Below is a small trained network, with its code and all its weights. Each question gives an input and a class and asks what happens when units are switched off, that is, made to give their printed mean instead of their output.

import numpy as np


def w(rows, s, z=0):
    codes = np.array(rows[::2]) - 128.0
    scale = np.full(codes.shape[1], s)
    scale[-1] = z or s
    return codes * scale


def f(y):
    return y / 2 * (1 + np.tanh(0.7978845608 * (y + 0.044715 * y**3)))


def log_softmax(a):
    a = a - a.max(-1, keepdims=True)
    return a - np.log(np.exp(a).sum(-1, keepdims=True))


def net(x, mask):
    res = np.array(x, float).reshape(1, 4) / 4 @ E
    y = f(res @ A[0][:, :-1].T + A[0][:, -1])
    res = res + np.where(mask, y, B[0][:, -1]) @ B[0][:, :-1]
    return log_softmax(res[-1] @ U[:, :-1].T + U[:, -1])


A, B = {}, {}
E = w([
[88,235,142],'x0',
[127,127,128],'x1',
[129,126,129],'x2',
[78,141,3],'x3',
],0.011)
A[0] = w([
[160,128,176,82],'n0',
[174,125,185,82],'n1',
[68,121,109,182],'n2',
[145,53,112,122],'n3',
[172,78,113,110],'n4',
[128,129,98,216],'n5',
[71,137,19,84],'n6',
[151,62,115,110],'n7',
[80,128,90,202],'n8',
[124,154,245,130],'n9',
[124,119,162,78],'n10',
[119,127,102,90],'n11',
[196,115,94,248],'n12',
[65,204,159,124],'n13',
],0.013,0.011)
B[0] = w([
[112,83,59,154],'n0',
[116,86,75,171],'n1',
[169,79,158,193],'n2',
[215,199,104,183],'n3',
[176,186,94,163],'n4',
[149,108,178,215],'n5',
[143,74,87,229],'n6',
[165,172,104,170],'n7',
[163,96,160,221],'n8',
[165,59,91,234],'n9',
[84,118,63,126],'n10',
[114,122,98,126],'n11',
[139,133,193,254],'n12',
[251,161,113,202],'n13',
],0.011,0.0098)
U = w([
[140,32,73,70],'0',
[150,98,190,255],'1',
[156,95,186,207],'2',
[184,191,96,91],'3',
[86,112,226,140],'4',
[6,144,115,71],'5',
[65,167,107,49],'6',
[48,138,101,54],'7',
],0.013,0.0085)

Each question gives the input, the list of numbers given to net, and the class t.
The units are the neurons (one row each of A and B). Each row of codes is followed by its name. A weight is (code - 128) times the scale printed after its matrix; where a second scale follows, it is the last column's (A, B and U).
mask holds one flag per neuron, in row order. A switched-off neuron (its flag False) gives its mean, the last column of its row in B, instead of its output. The means were averaged over made-up inputs and are rounded, as every weight is.
A unit's drop is (log p(t) with every unit on - log p(t) with that unit switched off) / (log p(t) with every unit on - log p(t) with every unit switched off).
The circuit of an input: a set's keep is (log p(t) with only the set's units on - log p(t) with every unit switched off) / (log p(t) with every unit on - log p(t) with every unit switched off). Starting from the 12 units with the biggest drops (on a tie, the unit counted first), units are removed one at a time, each time the one whose removal leaves the highest keep (on an exact tie, the one counted first), for as long as the keep stays at least 0.8.
circuit, biggest first: the units of the circuit, biggest drop first
unit that matters most: the unit with the biggest drop
top k neurons: the k neurons with the biggest drops, biggest first
drop of u: that unit's drop, to one decimal
input [8,1,4,8], class 0: unit that matters most	n6
input [-1,3,1,0], class 4: top 3 neurons	[n13; n9; n6]
input [-4,6,-2,5], class 1: circuit, biggest first	[n9; n12]
input [-6,-5,-2,-4], class 3: top 2 neurons	[n3; n4]
input [-2,-4,-8,5], class 2: circuit, biggest first	[n9; n5]
input [-4,5,4,4], class 1: top 2 neurons	[n9; n12]
input [-7,8,5,6], class 1: circuit, biggest first	[n12; n9]
input [-2,0,-2,-7], class 0: circuit, biggest first	[n9; n1]
input [7,-1,-3,-3], class 3: top 2 neurons	[n13; n12]
input [-8,-2,0,-1], class 3: circuit, biggest first	[n3; n4]
input [7,-4,-3,-4], class 3: top 2 neurons	[n13; n12]
input [-7,-4,-6,-6], class 3: top 2 neurons	[n3; n4]
input [7,0,-2,-4], class 3: top 2 neurons	[n13; n12]
input [5,-1,8,8], class 0: circuit, biggest first	[n6]
input [6,4,6,8], class 0: drop of n12	0.1
input [3,-5,-1,-6], class 0: drop of n1	0.1
input [-7,5,-1,0], class 3: drop of n3	0.3
